Here is a tiny trained network, its code and every weight. The questions are about switching its units off for an input and a class, where a switched-off unit gives its printed mean instead of its output.

import numpy as np


def w(rows, s, z=0):
    codes = np.array(rows[::2]) - 128.0
    scale = np.full(codes.shape[1], s)
    scale[-1] = z or s
    return codes * scale


def f(y):
    return np.maximum(y, 0)


def log_softmax(a):
    a = a - a.max(-1, keepdims=True)
    return a - np.log(np.exp(a).sum(-1, keepdims=True))


def net(x, mask):
    res = np.array(x, float).reshape(1, 8) / 4 @ E
    y = f(res @ A[0][:, :-1].T + A[0][:, -1])
    res = res + np.where(mask, y, B[0][:, -1]) @ B[0][:, :-1]
    return log_softmax(res[-1] @ U[:, :-1].T + U[:, -1])


A, B = {}, {}
E = w([
[133,140,122,100,130,131,112],'x0',
[195,83,147,185,71,197,72],'x1',
[124,120,118,136,114,119,131],'x2',
[246,149,94,157,190,48,109],'x3',
[129,142,128,119,134,129,114],'x4',
[125,104,124,149,114,122,152],'x5',
[153,208,194,152,25,85,183],'x6',
[139,115,126,114,131,141,146],'x7',
],0.012)
A[0] = w([
[234,91,125,184,117,136,62,129],'N1',
[255,213,178,163,49,85,155,84],'N2',
[3,107,150,126,93,208,96,205],'N3',
[2,146,114,60,160,63,189,255],'N4',
[83,201,207,118,27,186,196,178],'N5',
[208,158,80,155,192,52,172,182],'N6',
],0.014,0.0053)
B[0] = w([
[116,128,45,233,108,184,100,201],'N1',
[133,139,195,143,148,212,234,223],'N2',
[216,44,82,89,64,162,220,226],'N3',
[23,133,148,131,195,117,210,251],'N4',
[44,207,128,76,79,145,43,240],'N5',
[150,98,166,108,197,2,114,223],'N6',
],0.017,0.023)
U = w([
[116,116,153,136,164,198,218,253],'0',
[29,182,130,111,99,119,114,78],'1',
[128,81,91,94,209,53,90,152],'2',
[158,171,254,98,129,72,186,23],'3',
[215,75,71,132,54,139,129,75],'4',
[148,180,149,129,19,185,69,80],'5',
[143,123,73,219,157,110,59,80],'6',
],0.0085,0.0037)

Each question gives the input, the list of numbers given to net, and the class t.
The units are the neurons (one row each of A and B). Each row of codes is followed by its name. A weight is (code - 128) times the scale printed after its matrix; where a second scale follows, it is the last column's (A, B and U).
mask holds one flag per neuron, in row order. A switched-off neuron (its flag False) gives its mean, the last column of its row in B, instead of its output. The means were averaged over made-up inputs and are rounded, as every weight is.
A unit's drop is (log p(t) with every unit on - log p(t) with that unit switched off) / (log p(t) with every unit on - log p(t) with every unit switched off).
The circuit of an input: a set's keep is (log p(t) with only the set's units on - log p(t) with every unit switched off) / (log p(t) with every unit on - log p(t) with every unit switched off). Starting from all 6 units, units are removed one at a time, each time the one whose removal leaves the highest keep (on an exact tie, the one counted first), for as long as the keep stays at least 0.8.
units of the circuit, in order: the units of the circuit, biggest drop first
top k neurons: the k neurons with the biggest drops, biggest first
drop of u: that unit's drop, to one decimal
input [4,-3,2,2,-7,-8,3,0], class 3: top 2 neurons	(N1; N3)
input [3,-8,3,1,1,-1,5,1], class 3: top 2 neurons	(N1; N6)
input [4,-1,5,1,-1,-8,5,-6], class 3: top 2 neurons	(N1; N2)
input [1,-5,3,-8,-1,5,1,8], class 1: top 2 neurons	(N5; N2)
input [3,-7,8,-5,4,1,3,-4], class 1: units of the circuit, in order	(N5)
input [-4,1,-7,-8,-5,-3,5,4], class 5: units of the circuit, in order	(N5; N3)
input [-7,0,-8,7,-4,-2,0,6], class 2: top 2 neurons	(N6; N1)
input [6,2,-6,-7,-6,-5,2,8], class 5: top 2 neurons	(N5; N3)
input [1,1,-5,-6,-7,-7,2,4], class 5: top 2 neurons	(N5; N3)
input [-4,1,3,-6,8,-2,-3,4], class 4: units of the circuit, in order	(N3; N2)
input [1,2,2,-1,-7,4,-2,7], class 4: top 3 neurons	(N4; N2; N5)
input [-6,1,-1,-8,-3,-5,7,1], class 5: top 3 neurons	(N5; N3; N6)
input [3,7,8,6,-2,-5,-1,3], class 6: top 2 neurons	(N1; N3)
input [2,6,-3,0,1,4,7,-8], class 5: top 2 neurons	(N5; N4)
input [-6,0,-6,6,-3,2,-3,-1], class 2: units of the circuit, in order	(N6)
input [5,-1,5,-7,7,-3,1,-6], class 1: drop of N2	2.3
input [-6,-4,0,6,-6,-4,0,-7], class 2: drop of N6	0.6
input [7,4,-4,-2,-2,0,-7,4], class 4: drop of N6	0.0
